Each row of numbers stands for one element and depends on some of the facts below. Use the named rows to name the rest.

Some facts about the elements:
Σ: belongs to class; μ: points at; δ: is of sort
[z_739 z_828 z_530 z_909 z_742 z_314 z_708 z_172 z_706 z_800 z_927 z_984 z_716 z_940 z_463 z_384 z_736 z_305 z_72 z_97 z_624 z_421 z_626 z_686 z_719 z_503 z_238 z_18] Σ 74
[z_178 z_96 z_871 z_147 z_975 z_611 z_200 z_105 z_670 z_811 z_934 z_551 z_681 z_781 z_582] Σ 954
[z_916 z_35 z_128 z_816 z_92 z_599 z_46 z_788 z_899 z_303 z_359 z_961 z_436 z_874 z_835 z_33 z_799 z_74 z_299 z_158 z_524 z_203 z_402 z_715] Σ 175
[z_805 z_293 z_322 z_237 z_485 z_870 z_495 z_212 z_764 z_321 z_540 z_531 z_831] Σ 586
[z_837 z_267 z_933 z_834 z_682 z_437 z_270 z_829 z_442 z_512 z_369 z_770 z_116 z_135 z_994] Σ 421
z_739 μ [z_719 z_715]
z_178 μ [z_961]
z_96 μ [z_436 z_158]
z_530 μ [z_788]
z_916 μ [z_321]
z_909 μ [z_303 z_512]
z_35 μ [z_96 z_105 z_158]
z_293 μ [z_322 z_524 z_934 z_715 z_442]
z_314 μ [z_611 z_437 z_870]
z_837 μ [z_495]
z_128 μ [z_293]
z_267 μ [z_899 z_503]
z_708 μ [z_599 z_72]
z_322 μ [z_736]
z_172 μ [z_503]
z_706 μ [z_994]
z_816 μ [z_788 z_599]
z_871 μ [z_531 z_512]
z_927 μ [z_934 z_742]
z_92 μ [z_816 z_238 z_485]
z_599 μ [z_46]
z_984 μ [z_681 z_736]
z_716 μ [z_74 z_303]
z_46 μ [z_715]
z_682 μ [z_940 z_611 z_781]
z_899 μ [z_158]
z_147 μ [z_46]
z_303 μ [z_46]
z_437 μ [z_681]
z_463 μ [z_96]
z_359 μ [z_105]
z_384 μ [z_961]
z_961 μ [z_238]
z_270 μ [z_436]
z_829 μ [z_35]
z_442 μ [z_270 z_158]
z_611 μ [z_203]
z_512 μ [z_764]
z_736 μ [z_463 z_96 z_442]
z_305 μ [z_359 z_742]
z_874 μ [z_442]
z_835 μ [z_524 z_736]
z_369 μ [z_934 z_303]
z_670 μ [z_359 z_899 z_96]
z_495 μ [z_781 z_512]
z_799 μ [z_788 z_463 z_715 z_927 z_35]
z_811 μ [z_831]
z_212 μ [z_540 z_485]
z_97 μ [z_540 z_940 z_909]
z_116 μ [z_303 z_626]
z_934 μ [z_984 z_105]
z_624 μ [z_940 z_200]
z_74 μ [z_715 z_147]
z_135 μ [z_524]
z_551 μ [z_670]
z_421 μ [z_238]
z_321 μ [z_719 z_828]
z_626 μ [z_829]
z_540 μ [z_781]
z_158 μ [z_270 z_436]
z_681 μ [z_96 z_933 z_158]
z_531 μ [z_495 z_437]
z_719 μ [z_599 z_293]
z_994 μ [z_437]
z_203 μ [z_670]
z_402 μ [z_305 z_788 z_200]
z_715 μ [z_835]
z_503 μ [z_72]
z_238 μ [z_147]
z_18 μ [z_708 z_670 z_238]
[z_739 z_828 z_530 z_916 z_909 z_293 z_128 z_708 z_322 z_172 z_706 z_237 z_816 z_871 z_927 z_92 z_599 z_984 z_716 z_485 z_46 z_682 z_899 z_147 z_940 z_975 z_437 z_463 z_384 z_961 z_270 z_829 z_870 z_442 z_611 z_200 z_736 z_305 z_874 z_835 z_369 z_799 z_811 z_770 z_212 z_97 z_934 z_624 z_764 z_135 z_551 z_299 z_421 z_321 z_686 z_681 z_531 z_719 z_781 z_994 z_402 z_503 z_238] δ 379
[z_178 z_96 z_805 z_742 z_35 z_314 z_837 z_267 z_933 z_800 z_834 z_788 z_303 z_359 z_436 z_512 z_105 z_670 z_495 z_33 z_72 z_116 z_74 z_626 z_540 z_158 z_524 z_203 z_831 z_715 z_582 z_18] δ 157

Some rows with their names:
z_799: [ 19   8   1   0   5  -2   6   1 -18  -4   9   6 -16   7 -11 -26   4  14]
z_524: [ -3   0   3   3  33 -14  -7 -19 -10 -32   9  10 -22 -11  -9  14   4 -34]
z_870: [ -9  -2 -10 -12   6 -16  -2  27  -3  -4   3   0  -4 -26   7  -2  -8   8]
z_816: [ 19  -1  -8   6  14 -14  17   4  -8   0   5  -2 -15   2  -2 -23   4  17]
z_463: [ -3   3   9  -6 -33  33 -24   8  -7  -6 -14  13   3  18   5   4  -5  29]
z_716: [  2  -7 -10  12 -20   5 -10  14  24  20 -16   8  17   7  -6 -10   2  21]
z_708: [  2 -15 -18  10 -15   7  -7  14  24   3  -8   4   7  12  -1   6   4  28]
z_540: [-25   7  17   7  13 -11  -7 -16  15  20   5 -14  -1 -19 -15  11 -23 -30]
z_624: [  1 -10 -12  -5 -13   8 -15  19  24   0 -15   2  11   1   3   0   2  19]
z_916: [ 11   5  -3  -2   7  -5   8   0 -10  -2   5  -9 -13  -1   1 -27   4  12]
z_503: [  1 -12 -13  -3 -18   4 -10  14  23   0 -10   2  12   4   5   3   2  25]
z_670: [  3   2  40   1  -5  31  22 -39 -15 -24  13 -22  10  19   9  27  11 -22]
z_495: [-36  12  25   1   7 -10  -9 -22  23  35  -5 -22   8 -28 -17  -3 -23 -38]
z_961: [ 19 -10 -13   3   3  -2  31 -15   7 -10  21 -56 -21  18  22  -4 -11  39]
z_270: [-11  10 -14   9 -19   4   1   7 -37  35   4  19 -16  -7  42  -6  -3   1]
z_829: [  3   7 -12 -11  -6 -10  -9  11 -22  16   8  -5  -3  11   7 -13 -18   4]
z_582: [ -1 -10  15   3  19   3  25 -14  -1 -28   0   4  18 -16   3  26  26 -41]
z_837: [-15   6   3   5   8 -13 -14 -22  -1  22   8 -13   0   5 -10   8 -23 -42]
z_322: [  6  12  16 -21   2  -1 -19  24 -21 -17   9   0  -4   6 -29 -13 -18  15]
z_46: [ 30   3  -6  35   9 -24  22   8 -11  28   8  28 -15  16 -32 -33  24  21]
z_293: [ 15  13  13  -8   2  -8 -10  28 -23  -4  11  17  -9  12 -38  -8  -6  23]
z_369: [  8   8 -13  -5  -1 -17  -6  16 -12  28   6  -5   0   7  -7 -21 -13   1]
z_994: [ -1  11  -3 -19   1  -9 -17   6  -9  28  -1 -25   7   3  -3 -29 -25  -7]

Name these rows:
[  0   3  14   6  13   5   9 -40   2 -15  16 -34 -22  10  -1  15 -14 -14] | z_203
[ 12   7 -13 -14   2 -16 -16  19 -24   0   8   1  -2  13  -9 -12 -15   3] | z_135
[ 21  -4   8 -14   2   6  26   7  -9  -9  -6  -7  24  -5   7 -15  26   2] | z_811
[  3  -2 -17  -7  15 -12   7   6  -8 -13  -1  -2 -16 -20  14 -24   7   3] | z_299
[ 10 -17 -17   4 -22  12   3   2  32  -3   0 -29   3  19  12  19  -7  41] | z_421
[  8   5  12  34  24 -13  15 -26  -1   3  18  11 -26  18 -30  10  10 -13] | z_74
[ -7  -2  -4   2 -18   8 -12   9  37  36 -25  -1  24  -5  -7 -23  -2  12] | z_909
[ 22   5  20 -18   4  14  11   7 -16 -19  -6  -7  23   6 -10 -17  22   1] | z_934
[ 38 -12   5  32  -1  -6  54   4  -2  28   0   7  23  14 -10 -16  39  10] | z_147
[  5   5   5  52  16 -25  28 -28  13  41   8  20 -20   5 -29  -7  14 -22] | z_303
[  0   4  -1 -10   0 -12   2  15  -1  10   6 -12  -1 -13   2 -12 -15  16] | z_212
[ 23  -7  13 -15  -2  16  31  -2 -11 -15   1 -31  19  10  12  -7  14  13] | z_551
[-13  14  45  17 -21  49  25 -38 -43  -2  -4  23   4  -3  36  23  25 -28] | z_96
[-11  11  14 -14  -6  -7 -11   7   8  32  -6 -29  12 -21 -13 -32 -25   3] | z_531
[  8  -6  26   9  11  10  32 -31   3 -15   9 -23  15   6  -2  31  16 -23] | z_178
[ 11  15  14  22  24 -12   1 -20  -7  -9  13  21 -20  16 -40   7   9 -21] | z_715
[  6  11  16 -15 -30  37 -37  16 -12 -21  -9  19   5  30 -17   0  -4  27] | z_736
[ 19  -4  15 -15  -3   7  28   1  -4  -7  -5 -24  26   0   5 -18  18   1] | z_611
[ 26   0 -13  34   7 -24  26   3  -2  31   3  15 -15   7 -17 -30  17  18] | z_599
[ 14  -3  -6   2   9  -6  17  -6   0  -7  12 -30 -16   8  15 -13  -2  27] | z_92
[ -1   5 -15 -16   2 -15  -9  13 -12  23   3 -19   6  -2   5 -21 -19  -7] | z_682
[-27  17  23  32 -12  26  14 -43 -37  18   1  35 -37 -12  36   8   5 -23] | z_158
[  9  10   3  -3   4   2   1   4 -18  -5   0   1 -15   2  -1 -30  -2  13] | z_874
[ -6  20   1   3 -26  14  -6   8 -49  28   7  20 -16   4  29  -8  -9   6] | z_442
[  6  12  33 -13 -21  42  17  -7 -37  -4 -10   2  16   6  21 -18  15   4] | z_681

The same elements again, as new rows of numbers:
Some rows with their names:
z_933: [  5   3  -6 -15  -4 -32 -17   6  13   9  26   6  -2  -2 -15   4  32 -16
   3]
z_495: [  3   2  -3 -18  11 -31  -6   1  14  30   9 -10 -11   5 -13  -3  25  -7
   2]
z_314: [-15  14   2 -32 -18 -29  -7  22  10  15  18   2 -15   5  -8 -19  17  -4
  -1]
z_105: [ 13   7  -1  -5  -5 -26 -15   4   4  -1  23  21  -3  -1  -6   3  32 -21
   6]
z_742: [  0  14  -1 -10  -6 -26 -16  31   9   0   4  34 -16   1 -12  -7   1 -10
   3]
z_800: [ -2  12   0 -20  -5 -27  -8  15  10   6  12  27 -13   3 -10 -10  17  -7
   1]
z_116: [  5  15   0 -23  12 -35  -8   8   4   0  31  31  -4   6 -10  -1  64 -23
  -3]
z_670: [ 12   4  -1 -12  -2 -25 -10  -3   6   1  27   4   1  -1  -7  -4  25 -17
   4]
z_686: [ -2  11   0  -7  -8 -32   3   2   9   0  18  12 -12   7  -2  -6  -4   0
  -7]
z_624: [ -3  22  -2  -3  -8 -25   3  33   8   1  21  11 -17  10 -10 -18  -1   6
 -13]
z_503: [ 11   5  -5  -3   0 -27   7   0   8  -5  23   8 -13  -1  -5  -9  -3  11
  -2]
z_829: [  9  10  -4  -3   8 -38   0   3   4  -9  35  14  -2   6  -3   0  43 -17
  -6]
z_147: [ 15  10  -2  -7   5 -32   2 -13   3  -2  33   3   0   6  12   1  24 -10
  -2]
z_97: [ -7  13   2  -6  -6 -28   6  14  12  10  25   7 -12  12 -10  -9  -2   2
 -14]
z_961: [  9  14  -9 -18  28 -31  15  14   3  -6  23  -5  -9  11  18  -9  19   7
   0]
z_384: [  4  21 -10 -19  14 -26  11  -1   4  -9  19  -1  -9  11   5 -22   4  18
 -15]
z_816: [  1  11  -1 -10  20 -36  10  22   8   3  23   7 -11  10  21   1  12   0
   9]
z_994: [  0  17  -9 -13  -4 -44   1  -5   9  13  26 -25   3   5   0   8  29  -5
 -10]
z_463: [ -3   7   1  -3  -9 -30   0  -1  11  -3  16  15 -10   5  -4  -8   2  -4
  -7]
z_530: [ -3  16   0  -6   5 -31   1  22  11  -3  14  20  -9   6  16 -17 -11   2
  -2]
z_811: [ 10  -3   9 -23  -6 -19  13 -52  -3 -18  21 -49   9  23 -28  10  35  10
 -30]
z_764: [ 11   1  -5   2   5 -36   9 -10  14  25  12 -16  -9   8  -9   2  10  -7
   2]
z_200: [ 18  20  -7  12  -3 -24  -5  19   1  -3  27   6  -6   3  -4  -4  10  -7
  -3]

Rows to name:
[ 11   1   0   0 -11 -31  14 -17  10  19  32 -14   5   8  -4   0  12 -12
  -5] | z_871
[ 13   6  -3   2  -9 -28  -3  -2   9  15  35 -11   0   6  -6   5   8 -11
  -3] | z_781
[  5  12  -2  -9   8 -37   4  -2   9   2  35   0  -1   8   0  -4  36 -10
  -4] | z_369
[  9  11  -7 -12   5 -34   1   1  11   6  37  -7  -2   6  -4  -2  25  -6
  -2] | z_770
[ -8  16   3 -13   0 -34  10   0   7  -1  22  20 -10  11   5  -9  13  -7
  -6] | z_716
[ -3  15   5 -15  -4 -31  -9  14   1 -10  11  55 -16   6 -14  -7  42 -18
  -7] | z_626
[  3   8  -2  -9   2 -32   1   4   8  -2  22  10 -10   4   5  -8  -1   3
  -3] | z_708
[  3   9  -7 -12  -6 -37   0  -2  11  14  36 -19   0   6  -2   1  21  -8
  -6] | z_437
[ -2   9  -4 -23  18 -30 -12  12  11  21  14  -7 -12   6  -6  -2  28  -3
   1] | z_540

